Below are the code and all the weights of a small trained network. Each question names an input and a class and asks about switching units off, where a switched-off unit gives its printed mean instead of its output.

import numpy as np


def w(rows, s, z=0):
    codes = np.array(rows[::2]) - 128.0
    scale = np.full(codes.shape[1], s)
    scale[-1] = z or s
    return codes * scale


def f(y):
    return y / 2 * (1 + np.tanh(0.7978845608 * (y + 0.044715 * y**3)))


def log_softmax(a):
    a = a - a.max(-1, keepdims=True)
    return a - np.log(np.exp(a).sum(-1, keepdims=True))


def net(x, mask):
    res = np.array(x, float).reshape(1, 8) / 4 @ E
    y = f(res @ A[0][:, :-1].T + A[0][:, -1])
    res = res + np.where(mask, y, B[0][:, -1]) @ B[0][:, :-1]
    return log_softmax(res[-1] @ U[:, :-1].T + U[:, -1])


A, B = {}, {}
E = w([
[87,185,130,96,114,145,78,158,123,113,157],'x0',
[173,123,69,88,123,124,65,156,138,149,48],'x1',
[76,110,78,151,188,89,221,255,88,171,68],'x2',
[118,161,144,110,132,145,117,164,122,143,134],'x3',
[184,90,177,38,186,119,114,192,153,72,213],'x4',
[66,83,198,151,130,124,71,149,150,142,68],'x5',
[121,88,140,68,121,60,144,72,72,189,117],'x6',
[139,222,152,167,215,59,104,34,113,101,71],'x7',
],0.0085)
A[0] = w([
[204,202,28,93,90,143,201,94,77,150,191,37],'neuron 0',
[188,112,31,91,134,158,55,143,144,145,48,11],'neuron 1',
[121,51,105,110,20,205,153,170,134,165,164,34],'neuron 2',
[47,138,172,181,136,167,207,94,126,128,209,34],'neuron 3',
[161,156,126,254,129,226,106,182,149,87,133,69],'neuron 4',
[100,118,158,44,88,76,132,80,45,242,152,2],'neuron 5',
[69,64,214,146,97,122,59,133,115,132,76,12],'neuron 6',
[191,131,193,122,65,185,75,52,149,142,146,64],'neuron 7',
[87,189,88,203,41,187,146,77,110,201,80,105],'neuron 8',
],0.0089,0.0044)
B[0] = w([
[66,80,189,177,139,193,65,147,196,185,97,214],'neuron 0',
[131,158,210,157,9,94,159,117,61,130,180,189],'neuron 1',
[139,177,132,156,206,86,103,79,108,112,105,226],'neuron 2',
[165,146,167,134,17,91,91,153,68,149,114,188],'neuron 3',
[123,96,52,58,84,129,162,28,162,151,102,210],'neuron 4',
[149,147,41,87,68,148,166,72,169,78,121,186],'neuron 5',
[108,107,154,175,132,215,86,129,195,192,141,177],'neuron 6',
[104,126,87,138,157,92,184,207,78,137,99,210],'neuron 7',
[160,109,148,82,193,114,112,176,123,88,185,254],'neuron 8',
],0.014,0.0094)
U = w([
[146,161,194,138,22,103,133,113,74,168,139,87],'0',
[69,104,146,167,140,211,106,128,194,190,102,106],'1',
[123,136,40,67,97,156,185,59,175,116,104,90],'2',
[117,133,100,122,158,120,121,123,102,155,123,248],'3',
[128,254,117,189,240,88,93,23,90,144,87,104],'4',
[41,114,28,152,149,118,196,229,53,163,83,124],'5',
[196,61,157,55,184,145,122,162,140,75,210,119],'6',
],0.0099,0.014)

Each question gives the input, the list of numbers given to net, and the class t.
The units are the neurons (one row each of A and B). Each row of codes is followed by its name. A weight is (code - 128) times the scale printed after its matrix; where a second scale follows, it is the last column's (A, B and U).
mask holds one flag per neuron, in row order. A switched-off neuron (its flag False) gives its mean, the last column of its row in B, instead of its output. The means were averaged over made-up inputs and are rounded, as every weight is.
A unit's drop is (log p(t) with every unit on - log p(t) with that unit switched off) / (log p(t) with every unit on - log p(t) with every unit switched off).
The circuit of an input: a set's keep is (log p(t) with only the set's units on - log p(t) with every unit switched off) / (log p(t) with every unit on - log p(t) with every unit switched off). Starting from all 9 units, units are removed one at a time, each time the one whose removal leaves the highest keep (on an exact tie, the one counted first), for as long as the keep stays at least 0.8.
units of the circuit, in order: the units of the circuit, biggest drop first
unit that matters most: the unit with the biggest drop
k most important neurons: the k neurons with the biggest drops, biggest first
drop when u is switched off: that unit's drop, to one decimal
input [-5,0,4,4,3,7,8,-4], class 2: 2 most important neurons => (neuron 5; neuron 0)
input [5,-8,-1,-7,2,-1,-3,7], class 0: units of the circuit, in order => (neuron 3)
input [1,4,2,-4,1,5,2,-6], class 4: 2 most important neurons => (neuron 2; neuron 0)
input [-7,0,-3,-5,5,-1,8,2], class 2: 2 most important neurons => (neuron 5; neuron 8)
input [-3,-1,-5,1,7,7,7,-1], class 1: 2 most important neurons => (neuron 6; neuron 8)
input [4,7,4,-2,4,-8,3,5], class 1: 2 most important neurons => (neuron 0; neuron 3)
input [6,4,7,4,3,-2,8,-7], class 2: 2 most important neurons => (neuron 5; neuron 7)
input [-1,4,5,4,5,6,3,5], class 1: units of the circuit, in order => (neuron 8; neuron 6)
input [0,-8,-6,3,-7,3,-7,2], class 0: 3 most important neurons => (neuron 3; neuron 5; neuron 2)
input [-1,-1,5,0,-6,-3,5,-5], class 6: 3 most important neurons => (neuron 8; neuron 7; neuron 4)
input [-8,-8,-3,-3,3,2,6,-5], class 0: 3 most important neurons => (neuron 3; neuron 4; neuron 8)
input [-6,2,7,-5,-3,-8,-6,1], class 1: 2 most important neurons => (neuron 0; neuron 7)
input [-3,-2,-7,4,-3,-6,-4,-5], class 5: 2 most important neurons => (neuron 7; neuron 6)
input [2,-3,-6,-6,-6,3,0,4], class 3: most important neuron => (neuron 7)
input [-8,0,1,4,-1,-6,-8,7], class 2: 2 most important neurons => (neuron 4; neuron 2)
input [-2,-2,2,4,-4,-5,-7,-3], class 2: 2 most important neurons => (neuron 4; neuron 6)
input [-8,-5,0,-2,-5,1,-6,-7], class 4: 2 most important neurons => (neuron 2; neuron 5)
input [-6,-8,-8,8,6,3,5,2], class 0: drop when neuron 3 is switched off => 1.6
input [-7,-5,3,-2,-7,-3,5,-6], class 6: drop when neuron 4 is switched off => 0.1
input [0,6,-6,0,3,8,6,-4], class 1: drop when neuron 2 is switched off => 0.0
input [3,7,-4,-3,5,1,0,1], class 0: drop when neuron 1 is switched off => 0.7
input [-8,2,3,0,2,0,-7,2], class 2: unit that matters most => neuron 4
